Here is a tiny trained network, its code and every weight. The questions are about switching its units off for an input and a class, where a switched-off unit gives its printed mean instead of its output.

import numpy as np


def w(rows, s, z=0):
    codes = np.array(rows[::2]) - 128.0
    scale = np.full(codes.shape[1], s)
    scale[-1] = z or s
    return codes * scale


def norm(h):
    return h / np.sqrt((h * h).mean(-1, keepdims=True) + 1e-5)


def f(y):
    return y / 2 * (1 + np.tanh(0.7978845608 * (y + 0.044715 * y**3)))


def log_softmax(a):
    a = a - a.max(-1, keepdims=True)
    return a - np.log(np.exp(a).sum(-1, keepdims=True))


def net(x, mask):
    res = np.array(x, float).reshape(1, 6) / 4 @ E
    u = 0
    for l in range(2):
        y = f(norm(res) @ A[l][:, :-1].T + A[l][:, -1])
        res = res + np.where(mask[u : u + 9], y, B[l][:, -1]) @ B[l][:, :-1]
        u += 9
    return log_softmax(norm(res)[-1] @ U[:, :-1].T + U[:, -1])


A, B = {}, {}
E = w([
[212,46,55,154],'x0',
[207,209,134,253],'x1',
[122,140,108,112],'x2',
[117,141,127,121],'x3',
[57,81,68,209],'x4',
[89,205,43,51],'x5',
],0.0055)
A[0] = w([
[240,139,211,31,77],'L0N0',
[57,124,61,184,116],'L0N1',
[69,57,149,211,156],'L0N2',
[254,137,39,152,169],'L0N3',
[182,117,194,153,4],'L0N4',
[96,71,129,29,108],'L0N5',
[125,72,108,19,81],'L0N6',
[164,227,157,91,88],'L0N7',
[197,59,80,113,15],'L0N8',
],0.0092,0.0019)
B[0] = w([
[217,159,24,83,214],'L0N0',
[168,177,47,128,191],'L0N1',
[232,146,77,105,205],'L0N2',
[77,72,183,228,254],'L0N3',
[168,60,114,53,156],'L0N4',
[98,61,130,255,205],'L0N5',
[107,38,113,218,202],'L0N6',
[103,166,87,181,198],'L0N7',
[83,239,199,183,171],'L0N8',
],0.0078,0.0046)
A[1] = w([
[98,228,177,131,130],'L1N0',
[102,223,165,137,7],'L1N1',
[132,105,202,134,75],'L1N2',
[158,246,212,209,124],'L1N3',
[172,158,19,142,159],'L1N4',
[80,134,34,155,118],'L1N5',
[72,214,254,5,162],'L1N6',
[109,158,202,161,153],'L1N7',
[117,201,182,183,80],'L1N8',
],0.0066,0.002)
B[1] = w([
[93,78,163,253,153],'L1N0',
[76,108,144,227,130],'L1N1',
[176,136,136,163,114],'L1N2',
[93,23,97,234,238],'L1N3',
[158,229,85,85,255],'L1N4',
[171,214,93,130,222],'L1N5',
[80,107,99,238,137],'L1N6',
[170,4,171,219,144],'L1N7',
[53,118,134,218,161],'L1N8',
],0.006,0.0034)
U = w([
[76,48,106,146,232],'0',
[207,161,2,66,5],'1',
[129,123,95,137,183],'2',
[150,113,103,80,238],'3',
[45,104,190,184,67],'4',
[143,116,78,101,58],'5',
],0.0081,0.0024)

Each question gives the input, the list of numbers given to net, and the class t.
The units are the neurons (one row each of A and B). Each row of codes is followed by its name. A weight is (code - 128) times the scale printed after its matrix; where a second scale follows, it is the last column's (A, B and U).
mask holds one flag per neuron, layer by layer. A switched-off neuron (its flag False) gives its mean, the last column of its row in B, instead of its output. The means were averaged over made-up inputs and are rounded, as every weight is.
A unit's drop is (log p(t) with every unit on - log p(t) with that unit switched off) / (log p(t) with every unit on - log p(t) with every unit switched off).
The circuit of an input: a set's keep is (log p(t) with only the set's units on - log p(t) with every unit switched off) / (log p(t) with every unit on - log p(t) with every unit switched off). Starting from the 12 units with the biggest drops (on a tie, the unit counted first), units are removed one at a time, each time the one whose removal leaves the highest keep (on an exact tie, the one counted first), for as long as the keep stays at least 0.8.
units of the circuit, in order: the units of the circuit, biggest drop first
most important unit: the unit with the biggest drop
top k neurons: the k neurons with the biggest drops, biggest first
k most important neurons of layer l: the k neurons of layer l with the biggest drops, biggest first
drop of u: that unit's drop, to one decimal
input [-4,2,-4,3,-8,-6], class 1: units of the circuit, in order => [L0N0]
input [8,2,-7,3,4,7], class 4: units of the circuit, in order => [L0N3; L0N8]
input [0,1,-5,-3,6,-6], class 1: top 2 neurons => [L0N2; L0N3]
input [-4,-5,1,-3,7,3], class 1: top 2 neurons => [L0N1; L0N3]
input [-6,1,4,-2,4,-7], class 3: 3 most important neurons of layer 0 => [L0N2; L0N8; L0N3]
input [6,3,3,5,-5,-1], class 4: 4 most important neurons of layer 0 => [L0N3; L0N8; L0N2; L0N1]
input [8,6,-5,-3,-1,-2], class 4: top 2 neurons => [L0N3; L0N8]
input [6,-4,7,-2,7,-4], class 1: 3 most important neurons of layer 0 => [L0N2; L0N1; L0N3]
input [-7,3,1,-8,-8,-4], class 1: 2 most important neurons of layer 0 => [L0N0; L0N3]
input [7,-3,-6,2,0,0], class 4: drop of L0N8 => 0.4
input [-5,1,-4,-2,8,-5], class 1: drop of L0N3 => 0.1
input [1,3,-6,-6,6,-2], class 1: drop of L0N2 => 0.6
input [-5,2,5,8,-8,-4], class 1: drop of L0N0 => 2.0
input [0,1,3,-7,-7,-6], class 1: most important unit => L0N0
